In the rows, 128 means zero.
Each row is followed by its group and then its class within the group.
[127 130 145 106 118 136 128 134 138 135 120 126 139 130 114 112 153 127
 134 123 130 110 141 113 122 130 138 129 119 111 121] -> L (90)
[123 129 138 113 113 130 124 134 133 135  90 124 144 147 141 123 176 122
 129 123 132 122 135 128 126 133 132 128 120 120 131] -> L (79)
[124 134 147  94 123 133 122 125 142 143  73 130 138 120 135 110 154 137
 131 138 127 105 101 110 144 127 137 131 146 128 141] -> T (89)
[127 128 148  74 101 126 126 134 136 140  90 125 150 127 115 119 145 136
 144 136 141 121 111 102 112 129 145 123 134 133 138] -> T (78)
[124 127 151 104 120 136 122 130 132 141  97 127 134 121 136 106 147 132
 133 123 140 110 131 102 120 123 131 135 121 136 147] -> T (77)
[ 95 140 169 103 110 134 107 134 137 129 103 130 127 127 117  93 163 130
 152 122 122 114 126 104 106 124 151 129 120 104 158] -> L (90)
[127 140 204  52 106 132 119 107 130 159  59 127 145 130 120 105 146 126
 146 137 125 107 106 110 116 130 142 125 127 121 158] -> T (77)
[122 133 145  77 123 143 134 118 132 157  80 116 139 119 109 115 154 132
 142 130 130 114 112 112 131 127 152 142 128 129 140] -> T (77)
[130 130 162  65 106 133 117 117 136 145   4 132 148 123 133 108 112 140
 149 131 131 119 121 106 124 129 145 115 138 129 146] -> T (78)
[121 118 134  94 120 132 134 129 122 130  91 128 152 133 118 136 131 144
 128 152 118 120 124 116 128 126 129 131 133 134 127] -> T (77)
[125 135 152  82 110 127 133 119 131 158  96 123 126 118 112 116 149 139
 149 128 137 118 116 117 115  99 150 123 133 121 143] -> T (78)
[124 121 165  67 117 129 126 124 137 137  74 125 129 119 120 131 155 128
 129 126 137 108 117 100 132 123 145 138 128 124 150] -> T (89)
[130 136 154  79 112 142 121 125 130 143  78 117 134 124 136 104 141 136
 137 127 140 166 109 116 127 150 138 134 130 122 137] -> T (77)
[123 125 145  74 110 134 121 112 129 172  61 127 154 119 131 121 159 126
 142 124 131 120 113 108 123 123 147 135 132 132 145] -> T (77)
[135 130 154  94 106 142 118 131 126 145  79 120 168 132 126  83 154 129
 151 121 119 124 132 117 134 125 163 138 136 108 148] -> L (79)
[121 150 158  99 123 142 124 124 138 131  81 115 134 139 111  85 145 131
 150 120 129 110 124 117 113 108 137 127 131 111 134] -> L (91)
[134 140 155  76  96 138 105 132 138 136  46 128 161 110 136 125 172 132
 152 124 130 125 112 106 123 109 140 145 135  98 139] -> T (89)
[121 118 154  82 112 113  90 130 139 148  82 139 129 118 129 119 153 137
 138 124 123 107 122  98 125 132 148 137 140 126 142] -> T (78)
[119 148 161  94 111 138 115 112 137 145  89 125 147 159 109  94 169 120
 158 119 127 120 133 109 120 129 157 113 138 104 134] -> L (90)
[128 135 151  76 114 127 129 131 135 140  88 121 141 130  84 113 168 127
 147 126 130 118 118 110 120 116 153 124 129 120 141] -> T (78)
[128 136 153 110 116 144 118 120 140 138 142 129 137 122 103 117 134 132
 152 123 132 125 147 131 117 126 147 131 119 122 130] -> L (90)
[117 141 152 104 115 141 123 127 119 152  71 125 164 126 138  99 153 127
 149 131 123 121 126 120 128 130 143 137 154 108 136] -> L (79)
[122 136 152  69 113 125 121 132 138 150  76 132 149 125 111 121 161 118
 136 134 131 121 115 113 124 123 144 125 127 127 138] -> T (78)
[123 157 194  46  94 149 118 124 151 171  22 108 150 120 152  66 171 121
 167 134 130  95 123  97 124 111 146 153 130 114 174] -> T (78)

Each row is followed by its group and then its class within the group.
[128 119 120 128 126 127 125 129 129 136 136 123 136 135 127 130 132 123
 124 135 122 126 124 130 141 130 129 127 145 125 129] -> z675 C
[125 104 128 139 128 121 121 120 121 124 153 125 138 129 111 135 145 125
 129 133 119 134 125 141 136 119 136 128 140 122 137] -> z675 E
[134 121 130 126 111 121 123 140 130 129 133 126 129 134 123 134 128 119
 123 127 115 126 127 133 140 123 131 131 151 118 133] -> z675 C
[123 123 124 126 124 116 123 148 126 147 144 120 142 147 129 129 141 101
 123 121 135 146 129 134 142 121 138 134 134 147 125] -> z728 F
[110 113 122 120 126 114 129 121 129 117 148 117 143 133 137 129 134 124
 126 140 130 127 126 133 146 119 128 135 136 126 130] -> z675 E
[136 117 142 136 130 119 124 125 122 137 137 118 134 128 116 136 145 112
 119 129 132 129 125 127 134 122 118 133 123 129 125] -> z728 Y
[134 115 142 131 132 116 128 125 120 143 152 125 133 131 128 133 140 113
 113 125 125 134 129 127 143 119 127 130 135 122 135] -> z728 Y
[125 115 130 132 122 112 118 136 116 137 146 133 136 140 121 132 146 111
 130 124 133 138 127 132 134 118 131 130 135 139 125] -> z728 F
[130 117 128 124 127 120 126 117 125 134 144 126 135 134 120 133 130 120
 124 131 127 132 129 127 140 120 128 126 138 118 135] -> z675 C
[122 108 127 120 124 111 124 134 131 136 142 117 141 141 145 131 142 113
 118 130 135 124 121 136 155 119 119 131 138 135 129] -> z728 F
[132 112 139 126 130 121 127 119 122 125 131 131 125 117 143 127 123 118
 127 118 134 116 121 119 143 131 111 127 120 119 131] -> z728 Y
[124 105 142 148 129 120 122 137 112 142 147 122 133 130 107 137 143 127
 115 133 121 126 126 121 133 119 139 137 143 115 135] -> z675 E
[128 108 133 123 126 119 128 120 124 133 142 132 137 130 134 131 130 118
 121 132 131 115 119 132 152 128 116 126 125 121 131] -> z728 Y
[126 112 121 126 123 123 121 116 122 124 144 125 139 130 111 133 130 117
 126 137 124 128 124 129 139 121 129 127 136 121 133] -> z675 E
[128 119 112 125 124 125 127 122 123 113 133 122 130 128 117 134 125 127
 138 135 121 129 127 130 130 123 135 134 131 116 132] -> z675 E
[126 114 112 118 122 131 131 124 134 117 124 128 127 125 115 134 115 125
 134 125 127 120 123 119 122 129 135 132 112 116 135] -> z675 C
[128 108 132 139 125 123 124 137 122 136 148 125 137 130 113 137 140 121
 119 131 120 126 124 134 135 120 136 130 148 123 136] -> z675 E
[123 121 122 128 124 123 126 134 126 136 146 123 132 133 138 129 129 129
 124 132 122 119 123 138 140 120 131 135 159 127 129] -> z675 E
[129 112 118 121 123 118 131 132 131 132 145 125 130 132 130 132 134 107
 118 124 129 122 127 126 134 118 128 132 130 128 128] -> z728 Y
[117 119 132 119 127 116 128 115 122 139 148 128 134 128 149 125 127 120
 114 134 135 109 121 132 155 123 110 131 143 124 128] -> z728 F
[122 110 133 117 125 108 121 129 122 140 152 128 135 131 180 132 131 113
 118 121 139 118 120 135 149 118 123 132 139 126 132] -> z728 F
[131 105 124 132 126 128 126 128 127 131 137 127 135 124 134 129 138 115
 125 134 130 125 125 126 137 126 128 122 130 129 130] -> z728 Y
[126 116 137 134 125 114 122 127 114 151 148 126 145 136 127 129 151 114
 115 133 135 133 131 127 147 120 117 126 149 131 122] -> z728 Y
[130 118 122 127 130 131 127 113 128 136 138 128 129 131 119 135 128 137
 126 135 122 131 131 125 134 118 139 135 128 120 136] -> z675 C
[129 125 122 128 124 118 125 138 122 130 140 122 127 135 111 134 134 120
 124 127 126 127 128 126 123 116 137 136 144 124 129] -> z675 C
[117 117 124 123 123 128 120 121 126 128 141 123 134 134 137 131 132 120
 127 132 132 114 125 139 146 116 124 132 134 130 127] -> z728 Y
[129 120 125 139 133 131 131 129 119 132 143 123 130 127 125 130 135 129
 131 137 119 131 126 126 127 129 138 129 134 120 126] -> z675 E
[125 113 125 126 125 118 124 128 126 128 142 127 135 127 124 133 134 126
 128 132 125 131 127 135 149 119 131 132 136 123 132] -> z675 E
[130 123 129 139 125 121 123 116 117 139 153 117 129 135 108 134 143 122
 118 134 124 130 129 134 130 120 135 127 135 126 131] -> z675 C
[128 123 135 140 130 120 128 138 124 123 142 117 131 131 112 133 139 119
 120 127 119 135 129 127 121 120 133 128 136 124 130] -> z675 E
[130 113 134 131 123 123 123 130 121 123 127 121 137 128 119 135 132 123
 137 130 125 130 121 131 138 129 126 127 131 120 131] -> z675 C
[126 128 126 134 124 119 123 137 125 126 139 119 130 139 123 133 136 121
 123 128 125 124 127 137 133 120 128 132 140 128 128] -> z675 C
[130 119 145 144 131 114 129 136 114 157 162 115 137 144 125 133 159 112
 100 135 120 124 122 136 142 113 125 131 158 130 131] -> z728 Y
[130 116 133 126 132 110 128 123 120 139 151 116 135 135 129 131 137 110
 109 129 130 122 123 126 150 118 118 130 142 121 126] -> z728 Y
[135 115 135 128 130 120 124 127 127 144 144 138 129 133 131 133 132 109
 116 123 131 125 127 134 141 127 126 129 131 128 134] -> z728 Y
[128 119 127 141 128 125 125 131 126 127 142 115 131 132 126 133 148 120
 127 137 120 136 129 140 134 123 132 129 136 129 130] -> z675 E
[129 119 128 119 127 117 122 130 130 140 137 125 134 137 126 133 132 111
 117 123 134 133 130 129 143 117 127 130 128 130 130] -> z728 F
[133 115 141 131 134 117 125 128 124 137 146 122 140 135 122 133 140 111
 112 126 128 134 128 131 146 121 122 125 137 130 134] -> z728 F
[129 114 128 125 125 121 128 128 125 143 150 120 136 140 124 132 139 112
 113 125 134 120 118 135 136 120 128 125 133 133 132] -> z728 Y
[124 113 123 137 126 124 129 121 115 138 153 119 138 134 110 135 142 121
 122 136 122 125 126 128 133 122 137 126 139 119 134] -> z675 E
[133 111 123 126 125 120 126 115 129 123 131 116 131 126 125 135 129 125
 124 140 125 116 126 122 138 123 117 134 128 111 132] -> z675 C
[132 106 124 127 123 122 125 125 128 134 139 133 133 127 131 130 135 117
 125 129 136 123 122 126 135 127 125 128 128 132 126] -> z728 Y
[141 130 143 136 134 121 128 140 125 143 146 118 130 140 107 137 138 120
 117 122 116 132 127 137 132 119 135 131 142 120 136] -> z675 C

Each row is followed by its group and then its class within the group.
[117 122 124 129 122 147 130 127  97 119 133 125 135 125 128  84 117 139
 116 140 109 126 122 134 138 130 129 127 121 128 118] -> W K
[117 115 135 129 118 108 127 129 118 114 145 129 136 104 120 115 137 130
 135 132 123 123 120 133 136 142 136 119 123 125 130] -> Q Z
[125 115 134 131 128 156 126 131 100 127 120 134 133 121 127  99 125 148
 127 147 109 128 131 140 131 115 131 138 115 138 135] -> W K
[132 127 122 127 123 139 128 133 103 124 125 129 133 106 131 114 118 133
 128 138 115 132 128 127 130 135 129 132 114 114 122] -> W G
[138 119 142 126 123 127 118 131 122 120 136 128 138 115 122 124 124 137
 129 140 112 127 124 135 127 134 136 144 111 123 126] -> Q U
